Here is a tiny trained network, its code and every weight. The questions are about switching its units off for an input and a target symbol, where a switched-off unit gives its printed mean instead of its output.

import numpy as np


def w(rows, s, z=0):
    codes = np.array(rows[::2]) - 128.0
    scale = np.full(codes.shape[1], s)
    scale[-1] = z or s
    return codes * scale


def norm(h):
    return h / np.sqrt((h * h).mean(-1, keepdims=True) + 1e-5)


def f(y):
    return y / 2 * (1 + np.tanh(0.7978845608 * (y + 0.044715 * y**3)))


def softmax(a):
    e = np.exp(a - a.max(-1, keepdims=True))
    return e / e.sum(-1, keepdims=True)


def log_softmax(a):
    a = a - a.max(-1, keepdims=True)
    return a - np.log(np.exp(a).sum(-1, keepdims=True))


def net(x, mask):
    ids = ['ΞΣΦαβγδηθμπτω'.index(c) for c in x.split()]
    T = len(ids)
    res = E[ids] + P[:T]
    u = 0
    for l in range(2):
        r = norm(res)
        for j in range(2):
            rows = slice(2 * j, 2 * j + 2)
            q, k, v = (r @ M[l][rows].T for M in (Q, K, V))
            z = softmax(np.where(np.tri(T) > 0, q @ k.T / 2**0.5, -1e9)) @ v
            o = O[l][rows]
            res = res + np.where(mask[u + j], z, o[:, -1]) @ o[:, :-1]
        u += 2
        y = f(norm(res) @ A[l][:, :-1].T + A[l][:, -1])
        res = res + np.where(mask[u : u + 8], y, B[l][:, -1]) @ B[l][:, :-1]
        u += 8
    return log_softmax(norm(res)[-1] @ U[:, :-1].T + U[:, -1])


Q, K, V, O, A, B = {}, {}, {}, {}, {}, {}
E = w([
[100,141,141,91,144,186,85,169,160,147],'Ξ',
[146,158,92,122,130,131,167,88,65,118],'Σ',
[159,130,132,155,113,148,151,171,123,182],'Φ',
[133,185,96,180,131,113,108,187,121,167],'α',
[198,196,200,121,127,121,127,127,181,136],'β',
[157,158,204,114,92,134,108,150,118,143],'γ',
[18,156,138,91,82,39,101,108,89,191],'δ',
[55,160,62,120,66,122,115,86,82,154],'η',
[160,206,126,120,130,149,87,160,158,173],'θ',
[117,152,190,146,114,116,146,162,129,155],'μ',
[96,120,122,134,147,151,148,143,155,157],'π',
[187,132,116,254,50,45,136,125,164,134],'τ',
[127,137,150,114,147,94,30,117,141,123],'ω',
],0.0082)
P = w([
[154,127,91,121,174,111,137,155,107,50],'0',
[118,198,220,218,47,96,172,25,95,169],'1',
[120,130,180,163,19,143,171,2,151,180],'2',
[162,189,198,118,118,124,32,230,185,175],'3',
[184,157,104,51,152,175,14,203,97,117],'4',
[90,96,202,117,51,79,54,149,216,241],'5',
[112,132,130,112,94,162,119,153,133,159],'6',
[119,220,169,181,97,161,77,169,172,189],'7',
[163,240,165,217,85,192,82,222,242,169],'8',
],0.0068)
Q[0] = w([
[163,117,135,111,174,158,154,66,138,72],'L0H0',
[151,58,49,61,238,185,195,133,109,2],'L0H0',
[138,173,79,83,177,164,112,195,101,88],'L0H1',
[114,174,153,184,49,152,99,134,182,192],'L0H1',
],0.039)
K[0] = w([
[115,120,109,107,87,152,125,174,115,143],'L0H0',
[89,137,184,118,47,127,118,49,117,229],'L0H0',
[148,87,140,117,74,149,142,71,125,144],'L0H1',
[131,128,129,75,165,123,2,152,133,117],'L0H1',
],0.038)
V[0] = w([
[19,101,40,128,243,165,209,142,148,121],'L0H0',
[104,88,254,108,189,134,225,156,150,84],'L0H0',
[158,200,106,119,91,205,140,164,159,219],'L0H1',
[141,75,90,177,147,109,219,198,82,132],'L0H1',
],0.019)
O[0] = w([
[133,253,54,54,86,63,63,142,155,93,32],'L0H0',
[109,151,12,101,160,131,171,98,60,52,58],'L0H0',
[75,101,238,84,190,121,70,110,125,63,250],'L0H1',
[151,140,165,79,93,85,205,160,211,64,15],'L0H1',
],0.0079,0.018)
A[0] = w([
[203,161,53,178,118,107,163,158,121,131,162],'L0N0',
[149,126,136,88,62,217,113,164,123,154,177],'L0N1',
[77,116,154,232,105,81,171,99,158,157,114],'L0N2',
[139,63,134,130,193,244,228,46,46,80,32],'L0N3',
[129,36,43,145,113,195,129,168,62,160,80],'L0N4',
[110,144,39,94,191,153,208,102,71,36,1],'L0N5',
[91,182,59,53,163,195,107,117,20,79,97],'L0N6',
[170,117,110,207,234,245,85,101,129,191,119],'L0N7',
],0.011,0.0041)
B[0] = w([
[74,120,121,142,126,131,113,67,80,134,151],'L0N0',
[113,136,131,164,148,114,148,107,115,141,151],'L0N1',
[127,93,145,147,108,107,86,93,79,74,166],'L0N2',
[72,217,175,215,132,158,178,216,162,218,198],'L0N3',
[169,147,141,175,146,21,112,132,108,133,165],'L0N4',
[189,109,236,65,16,144,115,55,40,107,147],'L0N5',
[2,132,134,192,199,135,171,102,185,116,153],'L0N6',
[168,186,187,98,162,29,79,149,120,108,252],'L0N7',
],0.013,0.016)
Q[1] = w([
[85,125,167,178,118,70,145,86,169,162],'L1H0',
[123,155,142,131,58,105,168,1,113,99],'L1H0',
[180,130,51,30,110,195,129,89,112,110],'L1H1',
[210,20,64,74,132,215,201,202,176,145],'L1H1',
],0.029)
K[1] = w([
[87,89,62,21,111,102,133,204,182,128],'L1H0',
[169,152,166,139,222,167,98,234,168,139],'L1H0',
[92,194,189,58,171,190,166,119,172,164],'L1H1',
[122,86,252,175,182,215,104,105,97,205],'L1H1',
],0.026)
V[1] = w([
[5,66,107,121,12,145,53,142,132,226],'L1H0',
[229,217,78,145,89,134,110,214,196,126],'L1H0',
[122,208,215,51,183,141,69,169,152,159],'L1H1',
[60,195,86,45,160,167,139,99,46,204],'L1H1',
],0.022)
O[1] = w([
[150,153,185,139,129,54,130,50,245,177,253],'L1H0',
[166,50,109,134,185,223,148,119,89,205,5],'L1H0',
[89,84,104,197,17,148,70,125,149,109,206],'L1H1',
[186,100,166,245,144,129,138,67,102,70,84],'L1H1',
],0.012,0.015)
A[1] = w([
[91,88,72,80,145,222,93,119,131,182,31],'L1N0',
[213,226,10,56,116,128,111,88,108,61,23],'L1N1',
[147,124,67,191,145,138,163,29,138,107,2],'L1N2',
[76,55,83,138,21,222,102,132,107,126,119],'L1N3',
[172,91,55,136,130,2,91,109,30,185,107],'L1N4',
[105,176,131,140,107,145,178,83,105,48,57],'L1N5',
[227,98,129,69,210,229,163,128,121,125,73],'L1N6',
[83,88,57,105,116,175,169,216,67,52,68],'L1N7',
],0.019,0.0042)
B[1] = w([
[90,174,53,179,198,162,164,113,118,87,173],'L1N0',
[77,38,160,139,106,179,73,95,103,254,135],'L1N1',
[105,163,69,168,146,80,154,165,166,116,168],'L1N2',
[135,111,217,119,213,79,115,112,135,83,254],'L1N3',
[206,179,136,90,142,182,73,152,135,72,182],'L1N4',
[86,154,116,77,138,172,133,52,77,108,155],'L1N5',
[137,32,102,123,88,23,95,134,82,111,132],'L1N6',
[173,132,141,154,26,170,163,146,243,105,148],'L1N7',
],0.022,0.009)
U = w([
[113,165,146,193,95,133,156,162,75,164,110],'Ξ',
[91,152,146,207,127,120,166,206,42,176,20],'Σ',
[99,185,147,90,104,130,191,45,49,63,65],'Φ',
[125,89,121,129,101,203,113,104,171,236,65],'α',
[78,82,194,102,215,124,56,128,117,61,164],'β',
[103,109,108,102,72,190,129,58,78,183,255],'γ',
[223,129,164,151,175,103,185,42,198,160,38],'δ',
[157,44,43,124,145,33,132,145,52,110,118],'η',
[108,145,102,1,131,90,196,174,140,186,209],'θ',
[135,227,30,187,144,69,147,103,177,159,217],'μ',
[114,59,170,100,26,82,90,170,158,57,191],'π',
[241,188,114,105,119,177,55,143,63,97,45],'τ',
[118,113,110,130,136,200,177,170,202,71,137],'ω',
],0.0049,0.0023)

Each question gives the input, a string of symbols that net reads in full, and the target symbol t.
The units are the heads (2 rows each of Q, K, V and O) and the neurons (one row each of A and B). Each row of codes is followed by its name. A weight is (code - 128) times the scale printed after its matrix; where a second scale follows, it is the last column's (O, A, B and U).
mask holds one flag per unit, layer by layer, with each layer's heads first. A switched-off unit (its flag False) gives its mean, the last column of its rows in O or B, instead of its output. The means were averaged over made-up inputs and are rounded, as every weight is.
A unit's drop is (log p(t) with every unit on - log p(t) with that unit switched off) / (log p(t) with every unit on - log p(t) with every unit switched off).
The circuit of an input: a set's keep is (log p(t) with only the set's units on - log p(t) with every unit switched off) / (log p(t) with every unit on - log p(t) with every unit switched off). Starting from the 12 units with the biggest drops (on a tie, the unit counted first), units are removed one at a time, each time the one whose removal leaves the highest keep (on an exact tie, the one counted first), for as long as the keep stays at least 0.8.
circuit, biggest first: the units of the circuit, biggest drop first
top k neurons: the k neurons with the biggest drops, biggest first
k most important neurons of layer l: the k neurons of layer l with the biggest drops, biggest first
which heads matter: for each layer, one digit per head in row order, 1 if its drop is at least 0.15 and else 0, layers parted by /
input δ μ Ξ γ Φ β, target δ: which heads matter -> 11 / 11
input ω μ θ, target τ: which heads matter -> 01 / 00
input ω Σ θ θ θ γ δ δ γ, target τ: circuit, biggest first -> [L0H1; L1N4; L0N3]
input θ θ Φ θ θ, target π: circuit, biggest first -> [L1H1; L0H1]
input Ξ Ξ δ Σ Φ, target μ: circuit, biggest first -> [L0H0; L0H1]
input π δ δ θ α θ, target γ: circuit, biggest first -> [L0H0; L1N1; L1H0]
input δ θ γ, target δ: circuit, biggest first -> [L0H1; L1H0; L0N7; L1H1]
input μ θ δ θ θ Φ π, target Φ: circuit, biggest first -> [L0H0; L0N5]
input τ θ ω, target θ: which heads matter -> 01 / 01
input θ β α Φ δ, target π: which heads matter -> 00 / 11
input μ μ θ δ, target Φ: which heads matter -> 10 / 00
input δ θ Φ, target δ: which heads matter -> 11 / 11
input τ τ α δ δ θ δ, target θ: circuit, biggest first -> [L1H1; L0H1]
input γ θ θ, target Σ: which heads matter -> 10 / 10
input θ μ γ θ γ θ γ, target π: circuit, biggest first -> [L1H1; L0H0]
input ω γ θ ω α π γ θ, target τ: top 2 neurons -> [L1N4; L0N4]
input π δ θ, target γ: top 2 neurons -> [L1N1; L1N5]
input δ γ τ, target μ: which heads matter -> 11 / 00
input Ξ μ μ γ, target μ: top 2 neurons -> [L0N7; L1N2]
input Σ τ θ γ δ μ θ δ ω, target η: top 2 neurons -> [L1N6; L0N7]
input θ θ θ μ Σ μ γ δ τ, target π: which heads matter -> 00 / 01
input Φ τ τ θ θ Φ δ, target ω: top 2 neurons -> [L1N7; L1N0]
input τ Ξ μ Φ θ τ θ δ γ, target θ: circuit, biggest first -> [L1H1; L0H1; L0N3]
input δ Ξ γ, target μ: top 3 neurons -> [L0N0; L1N2; L1N3]
input μ γ Σ α α α, target Φ: top 2 neurons -> [L0N5; L1N5]
input γ γ θ θ δ μ τ θ Ξ, target Σ: 2 most important neurons of layer 0 -> [L0N3; L0N0]
input θ θ Σ π θ, target π: which heads matter -> 00 / 01
input δ τ δ, target δ: top 2 neurons -> [L0N7; L0N0]
